Below is a small trained network, with its code and all its weights. Each question gives an input and a target symbol and asks what happens when units are switched off, that is, made to give their printed mean instead of their output.

import numpy as np


def w(rows, s, z=0):
    codes = np.array(rows[::2]) - 128.0
    scale = np.full(codes.shape[1], s)
    scale[-1] = z or s
    return codes * scale


def norm(h):
    return h / np.sqrt((h * h).mean(-1, keepdims=True) + 1e-5)


def f(y):
    return np.maximum(y, 0)


def softmax(a):
    e = np.exp(a - a.max(-1, keepdims=True))
    return e / e.sum(-1, keepdims=True)


def log_softmax(a):
    a = a - a.max(-1, keepdims=True)
    return a - np.log(np.exp(a).sum(-1, keepdims=True))


def net(x, mask):
    ids = ['ΔΘΣΦαβεζηλμξπ'.index(c) for c in x.split()]
    T = len(ids)
    res = E[ids] + P[:T]
    r = norm(res)
    for j in range(3):
        rows = slice(2 * j, 2 * j + 2)
        q, k, v = (r @ M[0][rows].T for M in (Q, K, V))
        z = softmax(np.where(np.tri(T) > 0, q @ k.T / 2**0.5, -1e9)) @ v
        o = O[0][rows]
        res = res + np.where(mask[j], z, o[:, -1]) @ o[:, :-1]
    y = f(norm(res) @ A[0][:, :-1].T + A[0][:, -1])
    res = res + np.where(mask[3:15], y, B[0][:, -1]) @ B[0][:, :-1]
    return log_softmax(norm(res)[-1] @ U[:, :-1].T + U[:, -1])


Q, K, V, O, A, B = {}, {}, {}, {}, {}, {}
E = w([
[149,158,184],'Δ',
[117,108,101],'Θ',
[127,174,83],'Σ',
[140,217,166],'Φ',
[100,147,124],'α',
[169,161,133],'β',
[90,188,106],'ε',
[130,84,58],'ζ',
[247,122,174],'η',
[186,143,221],'λ',
[120,106,93],'μ',
[131,86,53],'ξ',
[148,149,60],'π',
],0.015)
P = w([
[3,124,163],'0',
[141,146,100],'1',
[151,136,86],'2',
[145,137,84],'3',
[136,134,91],'4',
[130,133,88],'5',
[128,139,90],'6',
[125,143,88],'7',
[131,153,81],'8',
[120,149,86],'9',
[114,153,84],'10',
[115,153,83],'11',
[108,158,86],'12',
],0.012)
Q[0] = w([
[58,185,75],'H0',
[167,219,234],'H0',
[7,138,35],'H1',
[163,99,126],'H1',
[2,120,2],'H2',
[150,66,29],'H2',
],0.024)
K[0] = w([
[98,207,87],'H0',
[119,174,253],'H0',
[64,104,144],'H1',
[162,100,131],'H1',
[24,76,179],'H2',
[102,150,219],'H2',
],0.026)
V[0] = w([
[181,129,157],'H0',
[120,166,102],'H0',
[199,110,41],'H1',
[191,161,127],'H1',
[148,88,254],'H2',
[147,242,162],'H2',
],0.024)
O[0] = w([
[68,138,172,96],'H0',
[137,57,104,203],'H0',
[41,21,165,9],'H1',
[50,163,198,82],'H1',
[245,98,194,47],'H2',
[86,250,228,186],'H2',
],0.015,0.013)
A[0] = w([
[120,128,153,108],'N0',
[102,84,154,119],'N1',
[71,106,63,138],'N2',
[169,88,121,76],'N3',
[105,123,177,152],'N4',
[154,82,109,158],'N5',
[90,108,201,254],'N6',
[185,123,141,151],'N7',
[156,171,250,201],'N8',
[171,87,121,62],'N9',
[163,93,114,58],'N10',
[86,36,155,159],'N11',
],0.023,0.0044)
B[0] = w([
[105,138,115,142],'N0',
[123,184,166,152],'N1',
[35,110,186,250],'N2',
[144,83,149,156],'N3',
[85,153,127,170],'N4',
[126,127,160,167],'N5',
[38,156,146,206],'N6',
[118,84,151,212],'N7',
[3,100,174,254],'N8',
[161,78,134,156],'N9',
[121,109,140,152],'N10',
[130,228,203,170],'N11',
],0.04,0.008)
U = w([
[72,213,249,85],'Δ',
[7,100,86,156],'Θ',
[221,125,105,208],'Σ',
[185,206,57,232],'Φ',
[219,139,235,145],'α',
[134,56,225,39],'β',
[98,206,27,62],'ε',
[175,69,118,156],'ζ',
[108,37,111,3],'η',
[197,233,187,101],'λ',
[173,110,235,67],'μ',
[168,53,112,156],'ξ',
[118,30,113,59],'π',
],0.015,0.0034)

Each question gives the input, a string of symbols that net reads in full, and the target symbol t.
The units are the heads (2 rows each of Q, K, V and O) and the neurons (one row each of A and B). Each row of codes is followed by its name. A weight is (code - 128) times the scale printed after its matrix; where a second scale follows, it is the last column's (O, A, B and U).
mask holds one flag per unit, heads first, then neurons. A switched-off unit (its flag False) gives its mean, the last column of its rows in O or B, instead of its output. The means were averaged over made-up inputs and are rounded, as every weight is.
A unit's drop is (log p(t) with every unit on - log p(t) with that unit switched off) / (log p(t) with every unit on - log p(t) with every unit switched off).
The circuit of an input: a set's keep is (log p(t) with only the set's units on - log p(t) with every unit switched off) / (log p(t) with every unit on - log p(t) with every unit switched off). Starting from the 12 units with the biggest drops (on a tie, the unit counted first), units are removed one at a time, each time the one whose removal leaves the highest keep (on an exact tie, the one counted first), for as long as the keep stays at least 0.8.
units of the circuit, in order: the units of the circuit, biggest drop first
most important unit: the unit with the biggest drop
top k neurons: the k neurons with the biggest drops, biggest first
which heads matter: for each layer, one digit per head in row order, 1 if its drop is at least 0.15 and else 0, layers parted by /
drop of u: that unit's drop, to one decimal
input Σ Φ π π Σ Δ π π Δ ζ, target ε: which heads matter => 011
input ε ε Φ ξ β π Φ α Φ π π Φ, target Θ: which heads matter => 001
input β Φ Δ ε β β π μ μ ε μ ε ε, target λ: most important unit => H1
input ε Δ ζ ξ, target Φ: which heads matter => 010
input Σ α π μ, target ε: which heads matter => 011
input Δ ε π π Θ α, target α: which heads matter => 011
input η Φ Φ ζ π Δ Δ Φ μ, target β: which heads matter => 001
input η Σ ζ, target β: which heads matter => 001
input α Δ Φ η β α π μ, target Σ: which heads matter => 010
input β λ ξ Θ α ξ ε π, target λ: units of the circuit, in order => (H1 H2 N2)
input Δ π Δ π Θ, target α: units of the circuit, in order => (H2 H1 N6)
input α Φ ξ ε Σ, target Σ: which heads matter => 010
input Σ π α ξ, target ε: units of the circuit, in order => (H1 N8 N6)
input π μ Φ Σ η Φ Φ Θ Δ ε Φ ε Φ, target Θ: units of the circuit, in order => (H2)
input β Φ π π π μ μ, target λ: top 2 neurons => (N2 N6)
input η π π ξ ζ ζ α Φ Φ α μ Σ π, target β: drop of H2 => 0.6
input ε Σ π ξ Φ η Φ π η Φ α, target Φ: drop of H1 => 0.3
input α Φ Θ π, target Σ: drop of N4 => 0.0
input Σ β α, target ε: drop of H2 => 0.8
input Δ Φ η Δ Φ Θ Σ π λ ε, target α: most important unit => H2
